Below is a small trained network, with its code and all its weights. Each question gives an input and a target symbol and asks what happens when units are switched off, that is, made to give their printed mean instead of their output.

import numpy as np


def w(rows, s, z=0):
    codes = np.array(rows[::2]) - 128.0
    scale = np.full(codes.shape[1], s)
    scale[-1] = z or s
    return codes * scale


def f(y):
    return y / 2 * (1 + np.tanh(0.7978845608 * (y + 0.044715 * y**3)))


def softmax(a):
    e = np.exp(a - a.max(-1, keepdims=True))
    return e / e.sum(-1, keepdims=True)


def log_softmax(a):
    a = a - a.max(-1, keepdims=True)
    return a - np.log(np.exp(a).sum(-1, keepdims=True))


def net(x, mask):
    ids = ['αβγδεζηλμστφψω'.index(c) for c in x.split()]
    T = len(ids)
    res = E[ids] + P[:T]
    r = res
    for j in range(2):
        rows = slice(2 * j, 2 * j + 2)
        q, k, v = (r @ M[0][rows].T for M in (Q, K, V))
        z = softmax(np.where(np.tri(T) > 0, q @ k.T / 2**0.5, -1e9)) @ v
        o = O[0][rows]
        res = res + np.where(mask[j], z, o[:, -1]) @ o[:, :-1]
    y = f(res @ A[0][:, :-1].T + A[0][:, -1])
    res = res + np.where(mask[2:14], y, B[0][:, -1]) @ B[0][:, :-1]
    return log_softmax(res[-1] @ U[:, :-1].T + U[:, -1])


Q, K, V, O, A, B = {}, {}, {}, {}, {}, {}
E = w([
[69,135,122,43],'α',
[147,134,146,151],'β',
[91,112,153,155],'γ',
[159,40,71,102],'δ',
[194,137,178,133],'ε',
[74,253,138,85],'ζ',
[106,85,196,136],'η',
[55,233,214,68],'λ',
[172,158,136,150],'μ',
[205,41,110,249],'σ',
[106,118,150,155],'τ',
[168,85,226,119],'φ',
[126,168,39,177],'ψ',
[133,157,121,159],'ω',
],0.021)
P = w([
[97,173,192,246],'0',
[141,118,129,108],'1',
[132,127,140,128],'2',
[127,133,147,140],'3',
[143,101,106,74],'4',
[143,107,112,83],'5',
[145,111,117,83],'6',
],0.013)
Q[0] = w([
[196,120,104,194],'h1',
[119,175,216,249],'h1',
[151,69,101,212],'h2',
[119,184,212,229],'h2',
],0.013)
K[0] = w([
[75,65,99,166],'h1',
[104,185,185,255],'h1',
[160,110,108,197],'h2',
[66,167,189,233],'h2',
],0.014)
V[0] = w([
[254,247,130,84],'h1',
[216,148,198,74],'h1',
[36,79,207,74],'h2',
[40,151,83,124],'h2',
],0.011)
O[0] = w([
[240,165,147,135,208],'h1',
[221,170,134,74,1],'h1',
[160,108,80,7,135],'h2',
[150,102,91,156,207],'h2',
],0.014,0.00086)
A[0] = w([
[160,94,135,180,174],'n1',
[157,49,42,177,50],'n2',
[153,47,83,161,215],'n3',
[154,11,216,96,173],'n4',
[116,142,96,170,159],'n5',
[104,192,178,137,71],'n6',
[151,163,119,167,137],'n7',
[157,163,176,43,98],'n8',
[123,148,98,40,182],'n9',
[91,231,11,103,15],'n10',
[141,17,108,169,2],'n11',
[116,143,220,111,169],'n12',
],0.011,0.008)
B[0] = w([
[157,150,77,158,197],'n1',
[152,255,154,77,156],'n2',
[163,23,112,66,200],'n3',
[133,190,58,184,211],'n4',
[106,87,98,114,188],'n5',
[181,120,159,66,159],'n6',
[90,131,118,125,181],'n7',
[87,39,154,121,254],'n8',
[97,217,117,147,249],'n9',
[158,146,137,252,170],'n10',
[232,89,211,17,162],'n11',
[74,118,165,131,190],'n12',
],0.0093,0.012)
U = w([
[71,201,66,103,61],'α',
[102,129,134,126,219],'β',
[124,146,154,156,253],'γ',
[207,62,110,12,80],'δ',
[99,78,126,69,122],'ε',
[183,254,144,160,137],'ζ',
[179,113,220,79,178],'η',
[92,178,204,16,27],'λ',
[236,105,82,132,151],'μ',
[183,29,148,174,137],'σ',
[152,115,84,91,208],'τ',
[85,136,170,142,44],'φ',
[130,120,43,239,79],'ψ',
[105,83,128,108,176],'ω',
],0.0093,0.0031)

Each question gives the input, a string of symbols that net reads in full, and the target symbol t.
The units are the heads (2 rows each of Q, K, V and O) and the neurons (one row each of A and B). Each row of codes is followed by its name. A weight is (code - 128) times the scale printed after its matrix; where a second scale follows, it is the last column's (O, A, B and U).
mask holds one flag per unit, heads first, then neurons. A switched-off unit (its flag False) gives its mean, the last column of its rows in O or B, instead of its output. The means were averaged over made-up inputs and are rounded, as every weight is.
A unit's drop is (log p(t) with every unit on - log p(t) with that unit switched off) / (log p(t) with every unit on - log p(t) with every unit switched off).
The circuit of an input: a set's keep is (log p(t) with only the set's units on - log p(t) with every unit switched off) / (log p(t) with every unit on - log p(t) with every unit switched off). Starting from the 12 units with the biggest drops (on a tie, the unit counted first), units are removed one at a time, each time the one whose removal leaves the highest keep (on an exact tie, the one counted first), for as long as the keep stays at least 0.8.
units of the circuit, in order: the units of the circuit, biggest drop first
most important unit: the unit with the biggest drop
top k neurons: the k neurons with the biggest drops, biggest first
heads that matter: for each layer, one digit per head in row order, 1 if its drop is at least 0.15 and else 0, layers parted by /
input η β μ μ, target α: heads that matter => 11
input σ α ω ε ψ ζ, target ζ: units of the circuit, in order => (h1)
input μ ζ ζ γ, target ζ: heads that matter => 11
input λ ζ ψ τ γ, target μ: heads that matter => 11
input ψ α τ, target σ: heads that matter => 11
input ε γ σ ω, target η: top 3 neurons => (n9 n4 n6)
input ω γ η, target ψ: top 2 neurons => (n4 n8)
input ε ζ δ η, target η: top 2 neurons => (n8 n9)
input ε α φ μ, target η: units of the circuit, in order => (h1 h2 n8 n4)
input ω λ τ φ, target ψ: heads that matter => 00
input μ μ ω, target ζ: units of the circuit, in order => (h1 h2)
input μ μ μ, target ζ: heads that matter => 11
input η η β τ, target α: units of the circuit, in order => (h2 h1 n9 n8)
input σ ω μ ω, target φ: most important unit => h2
input γ τ τ, target ε: heads that matter => 10
input ω η γ δ φ, target α: units of the circuit, in order => (n4 h2 n9)
input μ φ ε, target ζ: units of the circuit, in order => (h2 h1)
input ψ τ β, target σ: units of the circuit, in order => (n11 h1 h2 n3)
input ζ ζ μ ζ ε α ε, target μ: units of the circuit, in order => (h2 h1)
input λ δ α ω, target δ: units of the circuit, in order => (h2)
input γ λ λ ζ μ, target δ: top 3 neurons => (n10 n8 n4)
input α μ δ, target δ: top 2 neurons => (n3 n11)
input γ β μ ε, target ε: units of the circuit, in order => (h1 h2)
input φ ζ λ η, target λ: units of the circuit, in order => (h2 n9)
input ω μ δ τ, target ψ: heads that matter => 01
input σ ψ φ μ, target φ: units of the circuit, in order => (h2 h1)
input λ γ α β, target δ: most important unit => h2
